Each row is followed by its group and then its class within the group.
[-0.49  0.24 -2.10 -0.64 -0.02 -3.78 -1.01  0.98  1.02  2.56  1.86 -1.87
 -1.21  0.86 -4.04 -1.00 -0.02 -0.72  1.40  0.23 -2.90 -0.35 -1.87 -0.90
  1.84 -0.72  3.85 -0.12 -0.03  1.42 -2.76] : buv V
[ 5.29 -2.89 -1.18  0.81  0.02 -3.41 -3.83  0.64 -0.38  3.41  0.26  1.04
  0.48  0.61 -0.37 -0.09 -0.03  0.30 -2.29 -1.65 -0.61  0.61  0.87  2.32
  1.26 -0.78 -4.67 -0.27  0.01 -1.38  0.65] : nesub S
[-0.57 -0.74  0.44 -0.05  1.01 -0.81 -1.83 -0.37 -1.20  0.43 -1.79  0.98
  0.99 -1.15  4.12  0.27 -1.75 -0.59 -1.69 -1.13  0.68 -0.46  3.24  1.65
  0.35 -0.02 -1.31  1.87 -1.24 -3.55  0.10] : nesub R
[ 6.66 -4.67 -2.29 -4.90  1.20 -0.46 -3.16  1.09  1.32  5.54  2.34 -0.52
 -1.06 -0.06 -3.67 -2.06  0.28 -0.58 -0.72  0.95 -2.79 -0.43 -3.55 -0.98
 -0.58 -0.52  1.70  0.22  0.21  2.02  0.49] : baz Q
[ 5.24  1.80 -0.14 -0.55 -0.01 -1.20 -2.94 -1.35 -1.47  2.49 -1.77  1.54
 -0.48  0.20  2.83 -1.02  0.06  0.52 -1.07 -1.78 -0.04  0.68  3.35  2.17
  0.26 -0.09 -0.98 -0.53 -0.32 -2.71  1.11] : nesub S
[ 6.22  2.64 -3.03 -0.96  0.86 -2.17 -3.26  0.37 -0.14  3.90  1.04 -1.53
 -1.46  0.99 -3.94 -2.39  0.36 -0.45  2.13  1.06 -2.78 -3.85 -1.14 -0.62
 -0.61  0.16  2.48  0.58  0.21 -0.47 -0.88] : baz Q
[ 2.33 -5.21 -2.42 -0.89  0.24 -3.45 -2.92  1.61  1.37  5.78  3.19 -1.53
 -1.31 -0.76 -4.39 -0.56  0.02  0.58 -1.03  1.31 -3.56 -0.18 -1.98  0.00
  0.83 -0.34  4.63 -0.32 -0.82  3.04 -1.60] : buv V
[-4.42  3.08 -0.28  0.24  0.76 -2.74 -2.31  1.79 -0.17  1.90 -0.70 -0.13
  0.00  0.88  0.44 -3.27  0.66 -1.70  1.27 -0.35 -2.69 -1.42  2.66 -0.29
 -0.29  0.06  1.04  0.14 -0.35 -1.15 -2.28] : buv L
[-0.35 -0.96 -1.54 -0.22 -0.80 -3.32 -2.47  0.41  0.25  4.58  1.63  0.35
 -0.89  0.77 -3.33 -1.29 -0.38 -0.23  0.89  0.11 -3.06 -1.46 -1.14  0.15
  0.18 -0.57  1.80 -0.29 -0.07 -0.09 -3.55] : buv L
[ 5.78  1.39 -0.82 -0.39  1.93  3.69 -1.61  0.26  1.50 -0.99 -1.44 -0.61
 -0.35  0.36  0.16 -2.04  0.68  0.14  1.02  0.71  0.47 -4.15 -0.16 -1.70
  0.31  0.20 -0.55  0.03  0.73 -0.63  0.66] : razi H
[ 6.66  3.25  0.63 -0.26 -0.82 -3.98 -2.80 -1.63  0.20  2.35  0.44 -0.05
  0.08 -0.33 -0.84  0.18 -0.01  0.28 -0.17 -0.22  0.01  1.57 -0.09  0.17
  0.26 -0.60 -0.16 -0.22  0.55 -1.02 -0.51] : nesub S
[ 3.72  2.31  0.76 -0.19  2.85  5.12  0.07 -0.25 -0.22 -3.00 -1.08 -0.37
  0.41  0.28  0.33 -2.57  1.71  0.61  1.60 -0.46  0.57 -4.02  0.58 -1.79
 -0.72  0.10 -1.84 -0.54  0.47 -0.31  1.55] : razi H
[-5.94  3.14 -1.28  2.70  0.19 -0.61  1.29 -0.34  0.77 -1.05 -0.20 -1.70
 -0.57 -0.11 -1.29 -0.37  0.18 -0.52  0.64  0.71 -1.92 -2.52  1.27 -1.06
 -0.14  0.60  0.71 -0.37  0.49 -0.81 -1.82] : baz Q
[ 8.50 -2.67 -0.41 -0.46  2.75  5.35  0.25 -1.26  1.79 -0.50 -0.23  0.87
  0.49 -0.97 -2.19 -2.87  0.86 -0.05  1.70  0.88  0.44 -4.09 -0.91 -1.86
 -0.43  0.16 -0.96  0.56  0.77  0.37  1.79] : razi H
[ 3.21 -3.63 -2.27  0.05 -0.32 -2.09 -3.60  1.07  1.53  5.57  1.29 -0.98
 -1.20  0.51 -4.04 -1.90 -0.33 -1.04 -0.73  1.42 -3.13 -1.52 -0.63 -0.35
  0.87 -1.02  2.82 -0.22 -0.12  1.65 -0.80] : buv V

Each row is followed by its group and then its class within the group.
[ 2.24  0.13  1.16 -1.07  0.66  1.37 -0.60  2.39 -0.29 -0.74  1.45 -1.00
  2.78  0.79  1.84 -1.76 -0.70 -1.37 -0.21 -0.57  2.24 -0.97  2.03 -1.51
  1.17 -0.59 -0.20  1.22 -0.46 -0.18 -0.26] : <42> Dupib
[-0.42 -1.62 -2.19  0.06 -0.64  2.23  0.02  0.56 -1.91  2.70  0.45 -0.64
 -1.87 -0.77 -1.09  1.47 -0.34  1.28 -1.43  1.15  0.10 -1.36  2.96  0.22
  2.15 -0.24 -0.81 -0.17  0.08  1.91 -0.92] : <41> Nuda
[ 0.57 -1.63 -0.73  0.25  0.52  1.34  0.47  1.68  0.04  0.61  1.61 -0.36
  0.29 -0.97  0.88 -0.85 -0.71 -0.53 -0.87  0.41  0.61 -1.19  3.14  0.45
  1.08 -0.45 -0.30  0.10 -0.13  0.70 -1.03] : <42> tol
[ 1.14 -3.12 -1.22 -0.28  0.15  3.49  0.07  0.27 -0.60  3.01  3.14 -2.67
 -3.39 -0.63  0.83 -0.52 -1.58  0.09 -2.68  0.64 -0.55 -0.32  5.80  1.18
  0.47 -0.29 -1.87  0.19  0.24  0.94 -0.40] : <42> tol
[ 2.40  0.54  0.63 -1.13  0.78 -0.31  0.19  3.11 -0.81 -1.78 -0.07  0.30
  4.89  1.07  0.98 -0.80 -0.31 -1.38  1.31 -0.92  3.52 -1.59 -0.29 -2.83
  2.27 -0.91 -0.03  1.23 -0.81 -0.34 -0.58] : <35> sefi
[ 1.95 -1.27  0.59  0.13  0.92 -0.05 -0.11  2.08  0.15 -0.15  2.39 -1.15
  2.77 -1.00  1.92 -2.79 -0.82 -1.80  0.18  0.36  1.58 -1.01  1.60 -1.09
  0.68 -0.66  0.02  0.50 -1.57 -0.44 -1.88] : <42> Dupib
[ 1.44 -0.61 -0.67 -0.09 -0.37  1.39  0.53  4.19 -0.74 -0.62 -0.12  0.11
  3.69  1.20  0.43  0.20 -1.60 -0.96  0.28  0.69  4.10 -1.86  2.50 -1.89
  2.50 -1.09  0.43  1.67  1.01 -0.32 -1.52] : <35> kuv
[-1.18 -1.44 -0.82  0.35  0.35  0.82  0.54  1.96  0.30  0.19  0.97  0.21
  0.97 -1.01  1.06 -0.62 -0.93 -0.60 -0.37  1.34  0.85 -1.53  3.22  0.99
  0.39 -0.19  1.09  0.99  0.30  0.29 -1.55] : <42> Tur
[-1.78 -2.41 -1.95 -1.20 -1.62  5.53  0.47  2.12 -0.59  1.96 -0.25 -2.39
 -3.71  1.80 -0.49  2.71 -2.10  1.81 -2.58  2.96  1.22 -0.89  7.21  1.79
 -0.17 -0.54  0.77  2.45  3.69  0.88  0.19] : <35> masir
[-0.19 -0.81 -1.35 -0.26 -0.60  2.22  0.39  2.14 -1.98  1.75  0.30 -0.16
  0.90 -0.29 -0.71  0.82  0.09  0.80 -0.77  1.13  1.62 -1.53  2.42 -0.92
  2.51 -0.69  0.58  0.65 -0.50  1.45 -1.20] : <41> Nuda
[ 0.39  0.31  0.44 -1.24 -0.53  2.96 -0.26  2.06 -1.53  0.13  0.28 -0.94
  1.21  1.22  0.64 -0.08 -0.79  0.04 -0.47  0.92  1.82 -0.77  1.94 -1.01
  0.45 -0.63  0.70  1.53  0.56  0.25 -0.09] : <35> masir
[ 1.42 -1.43 -0.79 -1.37 -0.71  2.84  0.64  2.92 -0.32  0.69 -0.14  0.50
  0.27  1.83  0.28  0.73 -1.72 -0.17 -1.00  0.88  2.78 -0.93  3.90 -0.86
  1.04 -0.85 -0.33  1.93  1.52 -0.20 -0.61] : <35> kuv
[ 0.98 -1.46 -0.33 -0.18  0.00  2.16  0.23  1.93  0.31  0.71  1.98 -1.28
  0.14 -0.01  1.50 -1.08 -1.36 -0.93 -1.09  0.89  0.92 -0.99  4.07  0.40
  0.16 -0.76  0.04  1.15  0.46  0.03 -0.83] : <42> Dupib
[ 1.33 -0.85 -0.34 -0.57 -0.57  2.17  0.05  2.66 -0.48  0.41 -0.02 -0.51
  1.31  1.29  0.23  0.30 -1.24 -0.31 -0.50  0.68  2.73 -0.89  2.34 -1.26
  1.03 -0.75  0.02  1.47  0.57 -0.64 -0.82] : <35> sefi
[ 0.30 -1.95 -0.83  0.73  0.82  0.13  0.32  1.06  0.18  0.52  2.10 -0.25
  0.56 -1.27  1.16 -1.18 -0.97 -0.71 -0.45  0.50  0.30 -1.23  3.32  1.00
  0.67 -0.44 -0.17  0.18 -0.28  0.18 -1.40] : <42> Tur
